After every row comes roughly how far along a hidden order it lies, from 0 to 10.
[ -5   4 -13  16   5   6   3  13   0  -7   4  19  -2  -2   1   2   4  16
  -7  -4 -10  20 -21   1  -9  -4  -1  -1  11  15   1   9   5  15  11  14
   6  -4 -10 -10  -3   7  -6   7   0  -4  -3 -19  -5  10  22  -6  -6  -2
   3   1 -10  -7 -26  -1  -4  -3   1  24   3  -5  -6  -8  -9  -4   0  -1
  -7  -1  -6   4   1  -7  -2   3  -8   0  12 -10   2  14  17  -5   9   0
  -3   4   7  10  -1   5   6   1  -4   5  -2  -1   2 -16   7  -3   5  20
   8   3   5 -18  -8 -28  -6  -5   2   0  13   3   3 -10 -21  -1  -6  18
  -2  -4  -4   0  12  -8  -4 -13   7] => 4
[ -3   0 -10  12   8   0   1   2   1  -5   2   9   1  -1   4 -14   2  -5
   0  -1  -8  30 -12   0  -3   4 -10  -4   3   4   6   1   0  11  10  21
   4  -4  -2  -6   2   2  -4  -1   0   1  10 -17  -6  -1   8  -2   7  -3
  -8  -1   5   5 -23  -6  -5   5  -6  20  -4  -2   4 -10  -4  -1   0  -5
 -12  -1  -4   3   1  -3  -2   3  -7   0  14  -7   0  15  -6  -4  11   7
  -6   3   7   6  -3   3   7   2   2   0  -1  -8   4 -11   0  10  10  13
   2  -1   3  -7 -17 -14   9  -4  -5  -4  12   2   8  -7 -23   5  -9   7
   4  -6  -1  -1   5 -11  -1  -6   8] => 3
[  2   9  -3  -2  -5  -3  -4  -1   1   6  -4  14   3   1  -2  -1  -4  -3
   1   0   0  10  -1 -13   5   3 -21  -5   6   5  10   4  -9   5   9  11
   9  -2  -9  -3   6   4   0  -1  -3   7   2  -5  -4   0  11  -6   1  -3
  -5  -2  10   8  -8  -3  -4   2  -3   7  -8   3  12   8  -8   6  -2  -2
  -6   0   0   8   2  -1   0   1  -8   2   8  -4   4  13   4   3  17   6
   4   6  -2   2   2   3   3   6  -9   4  -4 -10   7 -11   5   9   7   6
   0  -2   7 -10  -1   0  -2   2   3  -5  13   1   8  -5 -12   5  -1  11
   3  -2  -4   1   7  -2  -7   1   5] => 1
[ -7   0 -14  18  11   6   6  11   1 -12   7  13  -3  -3   2  -2   6  17
  -8  -3 -13  27 -15   6 -15  -3   6   0   9  12  -2   5   9  10  10  15
   4  -6  -8  -9  -5   4  -7   6   2  -5  -1 -23  -4   7  15  -3  -4  -1
   4   1 -12  -9 -25  -2  -3  -1   1  25   7  -7 -10 -17  -6  -7   2  -1
  -5  -1  -7  -1   0  -9  -3   4  -4  -1  13  -9  -1   9  14  -8   5  -1
  -7   3   9  10  -2   4   6  -1   2   2   0   0  -1 -10   3  -4   5  17
   8   3   2  -9 -14 -39  -1  -7  -2   1  10   3   1 -11 -24  -3  -7  13
  -2  -4  -3  -1   8 -10   0 -17  10] => 4
[ -2  11 -18  11   2  -1  -2   7   3   2  -2  24   3  -1   0 -10  -3  -5
  -1  -2 -13  38 -16 -14  -2   9 -30 -10  17  17  17  11  -8  22  26  37
  13  -9 -19 -12   6  12  -6   0  -3  10   8 -23 -10   4  32 -10   6  -5
 -15  -4  12  10 -31 -11  -9   5 -10  32  -9   0  17  -1 -18   2  -2  -8
 -23  -2  -6  13   3  -8  -2   5 -20   3  24 -15   3  37  12  -2  29  11
   0  11   6  13   1   7  11   9 -10   8  -6 -22  11 -29   7  18  20  29
   6  -1  12 -22 -20 -40   4  -5   0  -8  29   3  18 -20 -39   9 -10  24
   5  -9  -6   1  16 -15  -8  -8  16] => 10
[ 10  10   5 -15 -13 -10  -7 -11   1  19  -9   4   9   3   0  -7 -10 -32
  10   4   9  -2   7 -18  15  11 -35  -8  -2  -3  15  -2 -19  -3   3  10
   6   1  -1   4  13   0   6  -7  -3  19  10   9  -1  -8   0  -5  11  -4
 -15  -5  24  18   7  -6  -3   9 -10  -9 -18   8  28  19  -4  15  -5  -4
  -6   1   6  11   3   7   2  -2  -7   3   5  -1   5   8 -13   8  15   8
   8   4  -7  -3   3  -1  -1   8  -8   2  -4 -20  10  -8   2  18   8  -6
  -7  -7   6  -4  -1  35   2   5   1  -9   7  -2  12   0   2  13   1   4
   6  -1  -3   0   3   3  -6  22  -1] => 6
[ -6  -5 -18  18  20   2   5   4   3 -13   6  15  -2  -1   7 -26   4  -6
   1  -3 -17  39 -23   4  -7  14  -8  -6   3   7   9   1   2  15  15  32
   4  -9   0 -10   2   4  -8  -1   2  -3  17 -40 -12  -1  13   1  13  -3
 -13  -1   6   6 -44 -11 -10   8 -12  37  -5  -4   2 -24  -6  -8   4  -7
 -25  -3  -7   2   1  -7  -3   5 -10  -2  27  -9  -6  18 -12 -10  13  14
 -10   5  10   6  -7   5  13   4   6  -1  -3 -12   5 -19  -3  24  13  27
   5   0   2  -8 -32 -49  23 -10  -8  -7  26   5  13 -14 -34   6 -20   5
   4 -11   3  -1   6 -22   0 -12  15] => 9
[ -3  -8  -7  12   9   3   4   0  -1 -10   4  -1  -1  -1   6 -11   6   0
   0  -1  -5  11 -12   9  -8   0   6   1  -4  -2  -3  -4   8   4   3  11
  -4  -2   4  -3  -2  -2  -3   1   2  -3   8 -14  -1  -2  -6   2   4  -1
  -1   0  -4  -3  -9  -1  -2   4  -1  12   4  -4  -8 -16   2  -8   2  -2
  -5  -1  -4  -4   0  -1  -2   1   4  -2   4  -3  -2   2 -15  -7  -3  -1
 -10  -2   6   3  -5   1   2  -3  10  -6   2   1  -4   1  -4   2   1   9
   2   1  -2   4 -16 -16   5  -6  -4   1   1   0   1  -1  -8   1  -8  -4
   2  -3   3  -3   0  -7   6  -4   0] => 0
[ 12   8   2 -15  -9 -11  -9 -16   1  18 -12   6  10   2   4 -16  -9 -37
  14   5   7   2   5 -17  14   8 -34  -7  -3  -4  20  -6 -20  -2   5  19
   7   2   0   1  13  -2   7 -10  -3  26  16   7  -1 -10  -2  -7  14  -6
 -17  -5  28  24   6  -6  -5  10 -10  -5 -19  10  24  24  -5  14  -7  -4
 -11   1   5  12   5   8   2  -2  -5   4   7  -2   6  14 -28   6  20   9
   5   5  -5  -1   1  -1   0   9  -7  -1  -4 -18   9 -10   1  27  10  -5
  -7  -7  10  -5  -8  33   0   4  -1  -9  10  -4  14   1  -4  18  -3   4
  10  -2  -2  -2   4   1  -3  28  -2] => 7
[  2  -9  -3  -2  14  -8  -2 -13   4   0   0  -7   3   3   4 -31  -7 -38
  12   2  -9  22  -3  -4   9  19 -22  -9  -9  -9  15  -8 -10   1   7  22
  -2  -3  13   1   9  -1  -1 -12   1   7  27 -10  -8 -12  -5   5  23  -2
 -19  -3  30  25 -10 -14  -6  13 -17   7 -18   5  21  -5   2   2   3  -8
 -20  -2  -1   1   2   4   0   1  -6  -1  16  -1  -8   7 -33  -2  10  21
  -2   5   1  -5  -5   0   5   7   6  -5  -3 -16   9  -4  -8  31  14   3
  -5  -7   0   3 -22   0  28  -4 -11  -9  25   2  15  -3 -10  10 -14  -8
  10 -11   8   1  -5  -7   2  12   4] => 6

[-41  12   9 -15 -33 -63  30  13 -11   5  25  10  -9  -6  -5  46  12  12
  21 -13   4 -11  -1  -6  14  -3  30 -24  15   1  -7 -12   9 -27   0  -7
  -6   5  -3   6 -14 -15 -43  11  -8   3  12  -2  32  -9  11  -1 -11  13
   5   0  -2  28  -3  15  -9  -8 -33   0  -3  13   1  -4  45  -5   4  17
  -2 -29   0   6   7  10  23 -14  16   5] => 7
[ 41  18  -5 -10 -16   1   7  23  -8  23  -6   0   4   6   0   4   2 -10
 -10   2  -7   8 -22  23   9 -21 -15 -17  -2 -22 -44 -10  -1 -44   9  -2
 -27   4 -10   9   7  18  14   0 -10  -4  -8 -15 -60 -19  27  43   1 -11
   9   8  -5  -2  -6  32  21 -19   0  -9 -17  17   6  -3 -26 -42 -19   1
  -6   8  -9 -30  -3  -6  -5   5  10   2] => 0
[-43   9  -6 -11 -18  -6  12   4  11 -19  21   0  -1  -8 -27  15  15   9
   0   9   3  -3   7  17  -2  12  13   1  14   2 -27  -4  31 -16   3 -22
  -4  -1  -7  10  -9  -9 -12   7 -17   5   2 -14  11  -7  12  -5  -9  -1
  -4  18   3  17  -3  12 -16   9  -6  -9  -7   8   8  -4  21 -12   5  12
   7  -8  -4   1   2   3  10  -3  16  -5] => 7
[-16  17  -2 -29 -38 -48  33  22   9 -18  33  -5   1 -11 -21  41   7  15
  15   0   2  -2   0  21   7   5  28 -28  18   1 -19  -6  13 -43  12  -1
  -5  -1  -7  19 -21 -11 -20   3 -31   9   5 -22  29 -19  24   4 -16  -2
  -4  26   3  32  -6  29 -23   5 -24  -3  -5  16  20  -6  33 -30  -4  24
   3 -28   4  -5   4   4  24  -4  24   4] => 6
[ 44   4   2  -1  -8  24  -3  13  -4   6   4   3 -11   3 -10 -19  -2  -9
 -10   9  -4  -7  -4   6   1  -8 -12  12  -2  -6 -29 -10  16 -14   1 -24
 -12   4  -3   1   6   6   5   3   4  -3  -3 -11 -21  -4   6  13   2  -6
  10  -1  -4 -10   1  10  14  -1   3 -16  -2   5  -9   1 -20 -12   0  -8
  -6   9 -11  -7  -2 -12  -1   2   5  -9] => 4
[-44  -8   1  -4  -6  14   5  -5  12 -24  15   5  -4  -9 -18  -2  20   9
  -4   7   5  -7  13  14  -5  14   9  15  10   5 -27  -8  40   3  -5 -31
   0   2  -6   4  -5  -9 -13   9   1   3   2  -6  30  -2  -1 -15  -7   5
  -3  11   5   8   1  -1 -14   4  -2  -9  -3   6   3  -4  19   0  13   5
   7  -8  -9  19   2   3   4  -2  11 -10] => 8
[ 15  -7  12   2   5  10   3  -3  -3  16   2   3  -6   5   4  -5  -2   4
   0  -6  -4  -2   0 -18  -5   2   4   3  -7   8  33   1 -18  24 -14   2
  19  -8 -10  -8   5   1 -14  -3  16   3   7  12  27  12  -5  -9   4   3
   6  -8  -3 -16  -4 -20  -1  16   9   2  18 -11 -19   1   7  25   9  -1
  -7   1   6   7   5   2   8  -5 -23  -1] => 9
[ 52  -3   6  -2  -5  20  -6  18 -10  29  -9   8 -13   8   2 -27  -8 -19
  -6   6  -4  -4 -14  -1   5 -27 -22   7  -8 -14 -18 -19  15 -15  -7 -16
 -22   7  -9  -4   9   9  18   6  13 -10  -6  -1 -50  -6   1  24   4  -4
  21  -7  -1 -13   7  12  27  -8  -2 -13  -3  11 -12   4 -32 -16  -7 -15
 -14   8 -13 -12  -4 -16  -8   6   7  -4] => 1
[ 19  24  -3 -19 -27 -43  16  19  -5  -1  20  -3   2   0 -24  31  14   4
  -2   7  -4   9  -7  19   6   6  11 -20   8  -8 -26  -1 -11 -45  16 -11
 -13  -2  -9  12  -4   4  -8  -2 -29   8  -1 -21 -28 -11  33  26  -5  -9
   1  14  -4  10  -6  26   1   5   0  -9  -8   6   0  -6   3 -24  -8  16
   2   5  -1 -27   4  -2  15  -2   7  -1] => 5
[ 63   6  12  -7 -18 -10   5  18 -18  25  10   9 -14   5  16  -2 -13  -4
   8  -8  -3 -18  -6 -15   9 -21  -5   0  -2  -6 -14 -15   3 -18  -1 -17
 -10   8   8  -5   2   2 -13   6  16  -8   8  -6  -2  -5  -3   5  -2   3
  14 -18  -8   1   0   8  16 -14 -21  -8   5   8  -9   5  -1   6   2 -11
 -15  -7  -9   4  -2  -5   7  -7   5  -2] => 4
[ 63   6 -14  -4   0  14  10  19  -5  35  -4  -4  -2  14   2  -9 -14 -14
  -8   8 -13   5 -20  -3  -2 -24 -27  -5 -12  -7  -1  -5 -10  -4  -1   9
  -4  -1  -6  -3   7  13  17  -6   3  -7  -5  -5 -51  -2  15  28   5 -14
   0  -4  -5 -15  -6   9  16  -5   6   1   2 -12  -8   8 -25 -10 -10 -14
 -12   9   1 -27  -4  -9  -4   0  -9   2] => 3
[ 27   2  15   9   0 -17   9  -2 -19  34   4   5  -5   8  23  15  -6   7
   9 -24  -5  -5  -3 -31   5  -5   4 -12  -8   4  43   1 -36  14 -13  14
  17  -3  -1 -11   4   4 -37   0  21   2  14  15  15  14  -3  -7   3   8
   3 -26 -11  -7  -9 -19   0   2  -5   9  20 -22 -21   4  18  32   3   2
  -7  -7  11   8   5   8  13 -14 -26   7] => 10
[ 46  16   3 -20 -11 -28  16  14   0  15  20  -9   2   7 -11  21  -7   5
   0   0 -11   9 -12   2  -6   2   4 -18  -3   1  17   6 -35 -13   6   5
   5 -10  -6   2   0   2 -11  -8  -9   2   2 -11 -13   2  19   8  -4  -9
  -6   4  -7   0  -9   7   0  14   7  -1  14 -12  -8   3  -1   0  -3   7
  -4  -1   8 -17   5   0  14  -2 -14   2] => 7
[ 57   6   4 -11 -13 -20  11  18  -7  23  12   1 -10   8   2   6  -7  -3
   6  -2  -7  -4 -10 -10   2 -10   0  -7  -4   0  12  -7 -19  -8  -2   0
   1  -3  -7  -2   1   3  -8  -2   2  -1   5  -3  -3   0   9  10   0  -3
   8  -7  -5  -3  -3   5   6   8  -4  -4  10  -7 -14   3   1   2   0  -1
 -12  -2   2 -10   3  -5  11  -4  -9   0] => 6
[-21  15   4 -12 -15 -18  10   2   2  -2  19  -4   1  -2 -19  24  10  12
  -3   1  -3   7  -1  17  -7  18  17  -4   7   3  -5   3  -2  -8   3 -11
   4  -9  -3   6   2  -4 -23   1  -8   6   3 -12  12  -1  15  -5  -8   0
  -4  12  -3   8  -6   4 -11  12   1  -4   4   6   1  -2  23  -2   5  11
   5  -5   3   0   6   8  13  -5   1  -2] => 8
[ 63  -3   4   5   1   8  -5  12 -11  37  -8   6 -13  12  18 -19 -15 -16
   0  -4  -6 -11 -10 -23   3 -24 -15   6 -11  -5  13 -13  -5   8  -9   2
  -5   5  -2 -12  10   8   2   3  25 -10   2   5 -22   6  -4  12   6  -2
  10 -26  -6 -15   4   1  25  -4  -2  -3   9 -15 -19   9 -22   7  -5 -15
 -14   4  -2  -6  -3 -10  -4   0 -10  -1] => 5
[ 44  -1  10  -2   1  -3  12   7  -6  31   4   0  -6   8   6  -1 -11  -2
  -1  -6  -9  -1  -7 -13  -6  -7  -1  -3  -8   2  27  -1 -23  10  -9   4
   8  -7  -7  -9   6   5  -9  -3  20  -2   3   2  -1   9   5   1   1  -2
   5 -12  -6 -13  -5 -10   8   9   7   0  17 -13 -17   6  -4  12  -1  -4
  -9   0   6  -6   2  -1   7  -3 -19   1] => 7
[ 45  -4  11  -4  -5  -6   7   9  -9  23   5   7 -13   6   9  -2  -6  -3
   7  -6  -4  -9  -4 -17   2 -10  -2   1  -7   3  17  -9 -14   7  -9  -3
   7  -2  -6  -8   3   2  -9  -1  14  -2   6   5  12   5  -4   1   2   3
  13 -13  -4 -12   0  -6   6   7  -7  -4  13  -2 -17   3   3  12   4  -5
 -13  -2  -1   3   3  -3  11  -6 -12  -2] => 7
[-24   9   2 -13  -8 -23  16  -2   5  -2  17  -5   0   2 -11  27   6  15
   5  -4  -3   5  -1   7 -10  18  17  -4   3  11  17   7 -17  15  -5   4
  19 -14  -6   1  -5  -5 -18  -5   2   6   9  -4  30   9   7 -16  -7   3
  -7  10  -2   6  -7  -8 -22  23   3   2  15  -6  -4   0  37  13  11  11
   1  -9  12   9   8  12  15  -9 -14   2] => 10
[  5   3   4 -11  -2   0  10  -2   6   8  14  -3   0   4  -9   8   1  11
   0   0  -6   7  -2   0 -12  12   8   1  -3  10  24   5 -17  17  -7   1
  20 -13 -10  -2   0   0 -11  -6   4   6   6  -1  19  10   3 -10   0  -2
  -5   7  -2  -7  -7 -14 -12  23  10   0  18 -12 -11   1  16  17  12   3
  -3   1   9   4   6   6  12  -5 -21  -2] => 9
